Below is a small trained network, with its code and all its weights. Each question gives an input and a target symbol and asks what happens when units are switched off, that is, made to give their printed mean instead of their output.

import numpy as np


def w(rows, s, z=0):
    codes = np.array(rows[::2]) - 128.0
    scale = np.full(codes.shape[1], s)
    scale[-1] = z or s
    return codes * scale


def f(y):
    return y / 2 * (1 + np.tanh(0.7978845608 * (y + 0.044715 * y**3)))


def softmax(a):
    e = np.exp(a - a.max(-1, keepdims=True))
    return e / e.sum(-1, keepdims=True)


def log_softmax(a):
    a = a - a.max(-1, keepdims=True)
    return a - np.log(np.exp(a).sum(-1, keepdims=True))


def net(x, mask):
    ids = ['αβγδεζηθλμξστφω'.index(c) for c in x.split()]
    T = len(ids)
    res = E[ids] + P[:T]
    q, k, v = (res @ M[0].T for M in (Q, K, V))
    z = softmax(np.where(np.tri(T) > 0, q @ k.T / 2**0.5, -1e9)) @ v
    res = res + np.where(mask[0], z, O[0][:, -1]) @ O[0][:, :-1]
    y = f(res @ A[0][:, :-1].T + A[0][:, -1])
    res = res + np.where(mask[1:13], y, B[0][:, -1]) @ B[0][:, :-1]
    return log_softmax(res[-1] @ U[:, :-1].T + U[:, -1])


Q, K, V, O, A, B = {}, {}, {}, {}, {}, {}
E = w([
[88,43,221],'α',
[127,152,151],'β',
[136,186,99],'γ',
[134,113,142],'δ',
[88,174,117],'ε',
[42,70,136],'ζ',
[135,144,151],'η',
[172,238,101],'θ',
[107,162,123],'λ',
[102,65,224],'μ',
[8,58,102],'ξ',
[101,132,132],'σ',
[92,61,203],'τ',
[107,151,125],'φ',
[114,111,147],'ω',
],0.015)
P = w([
[128,185,170],'0',
[185,132,36],'1',
[108,181,185],'2',
[242,81,130],'3',
[99,180,154],'4',
[149,9,127],'5',
[101,190,122],'6',
[196,53,193],'7',
[76,161,118],'8',
],0.016)
Q[0] = w([
[114,255,93],'h1',
[29,138,66],'h1',
],0.005)
K[0] = w([
[34,199,119],'h1',
[156,214,254],'h1',
],0.0046)
V[0] = w([
[245,67,97],'h1',
[250,210,71],'h1',
],0.014)
O[0] = w([
[64,142,4,46],'h1',
[45,39,132,251],'h1',
],0.013,0.00013)
A[0] = w([
[140,149,64,203],'n1',
[97,85,130,103],'n2',
[222,3,146,146],'n3',
[55,207,106,100],'n4',
[124,98,184,87],'n5',
[47,163,115,255],'n6',
[184,114,192,56],'n7',
[184,75,139,91],'n8',
[120,89,151,84],'n9',
[210,158,47,43],'n10',
[107,97,114,105],'n11',
[52,204,181,185],'n12',
],0.011,0.0047)
B[0] = w([
[221,105,148,176],'n1',
[80,167,96,166],'n2',
[34,210,162,187],'n3',
[80,59,153,128],'n4',
[147,90,61,173],'n5',
[241,187,150,204],'n6',
[61,77,60,201],'n7',
[75,106,147,133],'n8',
[83,116,83,139],'n9',
[103,3,172,155],'n10',
[115,171,102,156],'n11',
[130,140,244,255],'n12',
],0.014,0.0076)
U = w([
[137,35,134,65],'α',
[225,194,115,223],'β',
[28,147,240,176],'γ',
[84,136,102,91],'δ',
[201,46,100,89],'ε',
[120,138,99,83],'ζ',
[69,184,91,84],'η',
[103,148,104,69],'θ',
[171,100,198,175],'λ',
[219,151,38,254],'μ',
[204,2,103,85],'ξ',
[169,203,88,58],'σ',
[72,139,111,54],'τ',
[169,35,114,60],'φ',
[42,167,91,43],'ω',
],0.0077,0.0069)

Each question gives the input, a string of symbols that net reads in full, and the target symbol t.
The units are the heads (2 rows each of Q, K, V and O) and the neurons (one row each of A and B). Each row of codes is followed by its name. A weight is (code - 128) times the scale printed after its matrix; where a second scale follows, it is the last column's (O, A, B and U).
mask holds one flag per unit, heads first, then neurons. A switched-off unit (its flag False) gives its mean, the last column of its rows in O or B, instead of its output. The means were averaged over made-up inputs and are rounded, as every weight is.
A unit's drop is (log p(t) with every unit on - log p(t) with that unit switched off) / (log p(t) with every unit on - log p(t) with every unit switched off).
The circuit of an input: a set's keep is (log p(t) with only the set's units on - log p(t) with every unit switched off) / (log p(t) with every unit on - log p(t) with every unit switched off). Starting from the 12 units with the biggest drops (on a tie, the unit counted first), units are removed one at a time, each time the one whose removal leaves the highest keep (on an exact tie, the one counted first), for as long as the keep stays at least 0.8.
units of the circuit, in order: the units of the circuit, biggest drop first
unit that matters most: the unit with the biggest drop
top k neurons: the k neurons with the biggest drops, biggest first
input α ζ ω σ α α τ ω, target ξ: top 2 neurons => n10; n12
input ω δ θ, target γ: unit that matters most => n12
input ω δ φ ζ, target μ: top 3 neurons => n12; n1; n6
input β α ε α, target ξ: top 2 neurons => n10; n1
input α α φ η, target ξ: top 3 neurons => n10; n1; n12
input φ δ α δ τ ζ, target μ: units of the circuit, in order => h1; n6; n12
input ζ δ ζ δ β σ, target μ: units of the circuit, in order => h1; n12; n6
input α θ γ ε, target ω: units of the circuit, in order => h1; n12; n3
input φ ξ δ α α α α θ, target ξ: units of the circuit, in order => h1; n10; n12
input μ α ξ τ, target ξ: units of the circuit, in order => h1; n10
input τ ω ω α δ τ α, target λ: units of the circuit, in order => n3; n12; h1
input δ γ λ ε η θ ω τ, target ω: units of the circuit, in order => n12; h1; n3
input τ α α α δ β, target ξ: units of the circuit, in order => h1; n10; n1
input α φ μ ζ η δ δ γ μ, target λ: unit that matters most => n3
input ζ τ δ δ δ γ, target μ: units of the circuit, in order => h1; n12
input φ ε λ ε, target γ: top 2 neurons => n3; n7
input δ δ τ θ λ τ δ η δ, target β: units of the circuit, in order => n6; n7
input α γ θ δ δ η η, target λ: top 2 neurons => n3; n6
input ω σ ξ τ η δ γ, target γ: top 4 neurons => n12; n6; n1; n7
input δ δ β ω, target μ: unit that matters most => h1
input ω μ σ ω γ δ η φ η, target λ: top 2 neurons => n3; n2
input φ δ ζ δ δ δ γ, target γ: units of the circuit, in order => h1; n12
input γ σ α δ σ ε, target μ: units of the circuit, in order => h1; n12; n6
input σ ε β γ δ θ ω ω, target ω: units of the circuit, in order => h1; n12; n3
input ε β α δ β δ δ λ, target μ: units of the circuit, in order => h1; n12
input α δ β μ, target μ: top 2 neurons => n12; n1
input θ θ ω ξ, target ω: top 3 neurons => n12; n3; n2
input ζ δ η τ τ α ω ξ δ, target λ: unit that matters most => n3
